Here is a tiny trained network, its code and every weight. The questions are about switching its units off for an input and a target symbol, where a switched-off unit gives its printed mean instead of its output.

import numpy as np


def w(rows, s, z=0):
    codes = np.array(rows[::2]) - 128.0
    scale = np.full(codes.shape[1], s)
    scale[-1] = z or s
    return codes * scale


def f(y):
    return np.maximum(y, 0)


def softmax(a):
    e = np.exp(a - a.max(-1, keepdims=True))
    return e / e.sum(-1, keepdims=True)


def log_softmax(a):
    a = a - a.max(-1, keepdims=True)
    return a - np.log(np.exp(a).sum(-1, keepdims=True))


def net(x, mask):
    ids = ['βεζηθμξπτφψω'.index(c) for c in x.split()]
    T = len(ids)
    res = E[ids] + P[:T]
    q, k, v = (res @ M[0].T for M in (Q, K, V))
    z = softmax(np.where(np.tri(T) > 0, q @ k.T / 2**0.5, -1e9)) @ v
    res = res + np.where(mask[0], z, O[0][:, -1]) @ O[0][:, :-1]
    y = f(res @ A[0][:, :-1].T + A[0][:, -1])
    res = res + np.where(mask[1:13], y, B[0][:, -1]) @ B[0][:, :-1]
    return log_softmax(res[-1] @ U[:, :-1].T + U[:, -1])


Q, K, V, O, A, B = {}, {}, {}, {}, {}, {}
E = w([
[58,88,76],'β',
[162,120,202],'ε',
[37,192,203],'ζ',
[129,168,3],'η',
[122,44,138],'θ',
[44,218,127],'μ',
[143,106,244],'ξ',
[47,25,167],'π',
[156,124,207],'τ',
[116,127,193],'φ',
[219,119,83],'ψ',
[123,81,68],'ω',
],0.016)
P = w([
[255,92,73],'0',
[73,142,103],'1',
[74,140,111],'2',
[75,146,102],'3',
[72,145,108],'4',
[79,147,112],'5',
[84,138,103],'6',
],0.0092)
Q[0] = w([
[255,64,249],'h0',
[108,173,226],'h0',
],0.008)
K[0] = w([
[254,17,80],'h0',
[193,82,153],'h0',
],0.012)
V[0] = w([
[166,200,114],'h0',
[80,107,9],'h0',
],0.011)
O[0] = w([
[130,255,162,50],'h0',
[92,143,68,253],'h0',
],0.011,0.0034)
A[0] = w([
[176,93,137,3],'n0',
[48,78,127,109],'n1',
[20,97,178,218],'n2',
[114,254,236,65],'n3',
[51,115,78,145],'n4',
[17,167,163,190],'n5',
[207,80,201,141],'n6',
[64,68,68,67],'n7',
[139,172,97,23],'n8',
[178,90,60,36],'n9',
[72,181,102,64],'n10',
[102,201,177,143],'n11',
],0.01,0.0041)
B[0] = w([
[137,113,204,136],'n0',
[163,106,158,210],'n1',
[140,146,48,244],'n2',
[126,192,155,179],'n3',
[96,185,173,227],'n4',
[226,22,149,213],'n5',
[23,136,95,174],'n6',
[164,163,187,224],'n7',
[93,136,142,144],'n8',
[158,117,161,162],'n9',
[104,146,142,174],'n10',
[165,254,109,165],'n11',
],0.0088,0.011)
U = w([
[181,73,174,118],'β',
[87,117,142,216],'ε',
[48,133,48,251],'ζ',
[156,156,105,52],'η',
[73,100,86,190],'θ',
[95,115,130,106],'μ',
[42,116,171,107],'ξ',
[94,97,100,212],'π',
[90,122,148,117],'τ',
[98,121,131,70],'φ',
[193,129,178,3],'ψ',
[205,107,6,191],'ω',
],0.014,0.0036)

Each question gives the input, a string of symbols that net reads in full, and the target symbol t.
The units are the heads (2 rows each of Q, K, V and O) and the neurons (one row each of A and B). Each row of codes is followed by its name. A weight is (code - 128) times the scale printed after its matrix; where a second scale follows, it is the last column's (O, A, B and U).
mask holds one flag per unit, heads first, then neurons. A switched-off unit (its flag False) gives its mean, the last column of its rows in O or B, instead of its output. The means were averaged over made-up inputs and are rounded, as every weight is.
A unit's drop is (log p(t) with every unit on - log p(t) with that unit switched off) / (log p(t) with every unit on - log p(t) with every unit switched off).
The circuit of an input: a set's keep is (log p(t) with only the set's units on - log p(t) with every unit switched off) / (log p(t) with every unit on - log p(t) with every unit switched off). Starting from the 12 units with the biggest drops (on a tie, the unit counted first), units are removed one at a time, each time the one whose removal leaves the highest keep (on an exact tie, the one counted first), for as long as the keep stays at least 0.8.
circuit, biggest first: the units of the circuit, biggest drop first
unit that matters most: the unit with the biggest drop
top k neurons: the k neurons with the biggest drops, biggest first
drop when u is switched off: that unit's drop, to one decimal
input η ξ π ξ, target η: top 2 neurons : [n11; n3]
input ζ θ η μ, target η: circuit, biggest first : [n11; h0; n3]
input β π θ π θ, target β: top 3 neurons : [n7; n1; n6]
input ξ θ ψ π ξ ξ, target ξ: circuit, biggest first : [n6; h0]
input ζ φ π, target β: unit that matters most : n1
input ξ μ τ, target ξ: circuit, biggest first : [h0; n6]
input ξ φ η ξ, target ξ: top 2 neurons : [n6; n5]
input ψ ζ ξ τ ξ ξ μ, target η: top 3 neurons : [n11; n5; n3]
input ξ μ φ ξ θ ε, target ξ: drop when n6 is switched off : 0.8
input τ ψ ω η, target ζ: drop when n8 is switched off : 0.1
input ξ μ η φ θ π ε, target ξ: drop when n3 is switched off : 0.0
